Here is a tiny trained network, its code and every weight. The questions are about switching its units off for an input and a class, where a switched-off unit gives its printed mean instead of its output.

import numpy as np


def w(rows, s, z=0):
    codes = np.array(rows[::2]) - 128.0
    scale = np.full(codes.shape[1], s)
    scale[-1] = z or s
    return codes * scale


def norm(h):
    return h / np.sqrt((h * h).mean(-1, keepdims=True) + 1e-5)


def f(y):
    return np.maximum(y, 0)


def log_softmax(a):
    a = a - a.max(-1, keepdims=True)
    return a - np.log(np.exp(a).sum(-1, keepdims=True))


def net(x, mask):
    res = np.array(x, float).reshape(1, 5) / 4 @ E
    u = 0
    for l in range(2):
        y = f(norm(res) @ A[l][:, :-1].T + A[l][:, -1])
        res = res + np.where(mask[u : u + 9], y, B[l][:, -1]) @ B[l][:, :-1]
        u += 9
    return log_softmax(norm(res)[-1] @ U[:, :-1].T + U[:, -1])


A, B = {}, {}
E = w([
[25,200,149,119,163,89],'x0',
[111,143,4,127,172,177],'x1',
[164,102,114,90,32,42],'x2',
[114,83,131,202,231,45],'x3',
[32,95,75,195,73,112],'x4',
],0.0025)
A[0] = w([
[12,196,74,105,89,132,164],'0.n1',
[185,192,7,42,76,179,14],'0.n2',
[99,122,24,222,179,134,41],'0.n3',
[175,202,223,78,197,148,1],'0.n4',
[183,52,50,194,31,97,91],'0.n5',
[26,165,136,179,180,144,53],'0.n6',
[152,14,121,205,183,97,141],'0.n7',
[107,111,149,114,85,14,37],'0.n8',
[175,148,140,130,205,255,95],'0.n9',
],0.0032)
B[0] = w([
[208,112,159,161,173,125,252],'0.n1',
[125,197,2,70,112,160,184],'0.n2',
[93,35,107,142,147,124,176],'0.n3',
[108,62,126,42,177,149,167],'0.n4',
[67,187,212,81,127,156,206],'0.n5',
[117,179,113,196,139,152,181],'0.n6',
[204,127,79,135,144,103,238],'0.n7',
[106,120,128,120,122,62,159],'0.n8',
[119,127,148,93,122,21,209],'0.n9',
],0.0049,0.0022)
A[1] = w([
[45,92,92,183,176,122,66],'1.n1',
[123,122,131,119,97,36,56],'1.n2',
[94,156,112,89,197,61,124],'1.n3',
[34,244,171,176,186,147,26],'1.n4',
[124,107,144,136,3,196,58],'1.n5',
[122,117,166,119,9,166,4],'1.n6',
[125,143,157,128,70,2,17],'1.n7',
[170,160,64,97,143,231,104],'1.n8',
[156,173,201,61,120,134,113],'1.n9',
],0.005,0.0031)
B[1] = w([
[81,136,74,159,157,169,208],'1.n1',
[64,131,160,141,80,79,177],'1.n2',
[109,106,164,129,68,194,225],'1.n3',
[197,254,178,165,87,125,204],'1.n4',
[222,109,120,125,110,236,213],'1.n5',
[207,78,145,202,126,227,192],'1.n6',
[53,84,161,169,31,66,203],'1.n7',
[95,157,119,106,84,34,235],'1.n8',
[41,83,83,122,183,151,254],'1.n9',
],0.0056,0.0025)
U = w([
[223,80,136,137,193,80,10],'0',
[109,245,159,189,153,154,160],'1',
[98,119,188,39,199,162,62],'2',
[184,91,144,134,72,219,98],'3',
[75,90,178,156,58,72,230],'4',
[128,184,37,36,91,127,163],'5',
[69,100,45,194,185,140,149],'6',
],0.013,0.0013)

Each question gives the input, the list of numbers given to net, and the class t.
The units are the neurons (one row each of A and B). Each row of codes is followed by its name. A weight is (code - 128) times the scale printed after its matrix; where a second scale follows, it is the last column's (A, B and U).
mask holds one flag per neuron, layer by layer. A switched-off neuron (its flag False) gives its mean, the last column of its row in B, instead of its output. The means were averaged over made-up inputs and are rounded, as every weight is.
A unit's drop is (log p(t) with every unit on - log p(t) with that unit switched off) / (log p(t) with every unit on - log p(t) with every unit switched off).
The circuit of an input: a set's keep is (log p(t) with only the set's units on - log p(t) with every unit switched off) / (log p(t) with every unit on - log p(t) with every unit switched off). Starting from the 12 units with the biggest drops (on a tie, the unit counted first), units are removed one at a time, each time the one whose removal leaves the highest keep (on an exact tie, the one counted first), for as long as the keep stays at least 0.8.
units of the circuit, in order: the units of the circuit, biggest drop first
k most important neurons: the k neurons with the biggest drops, biggest first
k most important neurons of layer l: the k neurons of layer l with the biggest drops, biggest first
drop of u: that unit's drop, to one decimal
input [7,4,0,-4,0], class 1: units of the circuit, in order -> (1.n4)
input [1,5,-6,-5,-6], class 5: 2 most important neurons of layer 0 -> (0.n2 0.n5)
input [-8,0,-8,-8,0], class 5: units of the circuit, in order -> (1.n8 0.n2)
input [-5,5,-4,-5,5], class 5: units of the circuit, in order -> (1.n8 0.n2)
input [-3,3,7,-1,6], class 3: units of the circuit, in order -> (1.n5 0.n5 1.n6)
input [6,7,-4,-7,7], class 1: units of the circuit, in order -> (1.n4 0.n1)
input [-3,-7,-6,3,3], class 0: 2 most important neurons -> (0.n7 1.n9)
input [3,-8,-3,-5,6], class 3: units of the circuit, in order -> (1.n5 1.n6)
input [-8,-4,-4,-8,-8], class 5: units of the circuit, in order -> (1.n8 1.n3 0.n1)
input [8,-1,2,-4,6], class 1: 2 most important neurons -> (1.n4 0.n9)
input [-3,-8,5,-4,6], class 3: 4 most important neurons -> (1.n5 1.n6 0.n9 1.n8)
input [2,-8,-4,0,-2], class 2: units of the circuit, in order -> (0.n4 1.n9)
input [-2,7,-2,-4,4], class 5: 3 most important neurons -> (1.n8 0.n2 1.n9)
input [-3,3,-1,-1,-7], class 5: units of the circuit, in order -> (1.n8)
input [-3,-8,-2,-1,4], class 3: 3 most important neurons -> (0.n9 1.n5 1.n6)
input [7,5,3,5,-3], class 1: 3 most important neurons of layer 1 -> (1.n4 1.n9 1.n3)
input [6,0,2,-1,4], class 1: 2 most important neurons of layer 0 -> (0.n6 0.n9)
input [2,-4,5,2,-7], class 4: 2 most important neurons of layer 1 -> (1.n7 1.n2)
input [4,-4,-3,3,4], class 1: drop of 1.n1 -> 0.0
input [2,-3,-6,0,7], class 1: drop of 0.n6 -> 0.1
input [2,-1,2,-3,-5], class 2: units of the circuit, in order -> (1.n9)
input [6,3,-7,-2,5], class 1: drop of 1.n4 -> 0.9
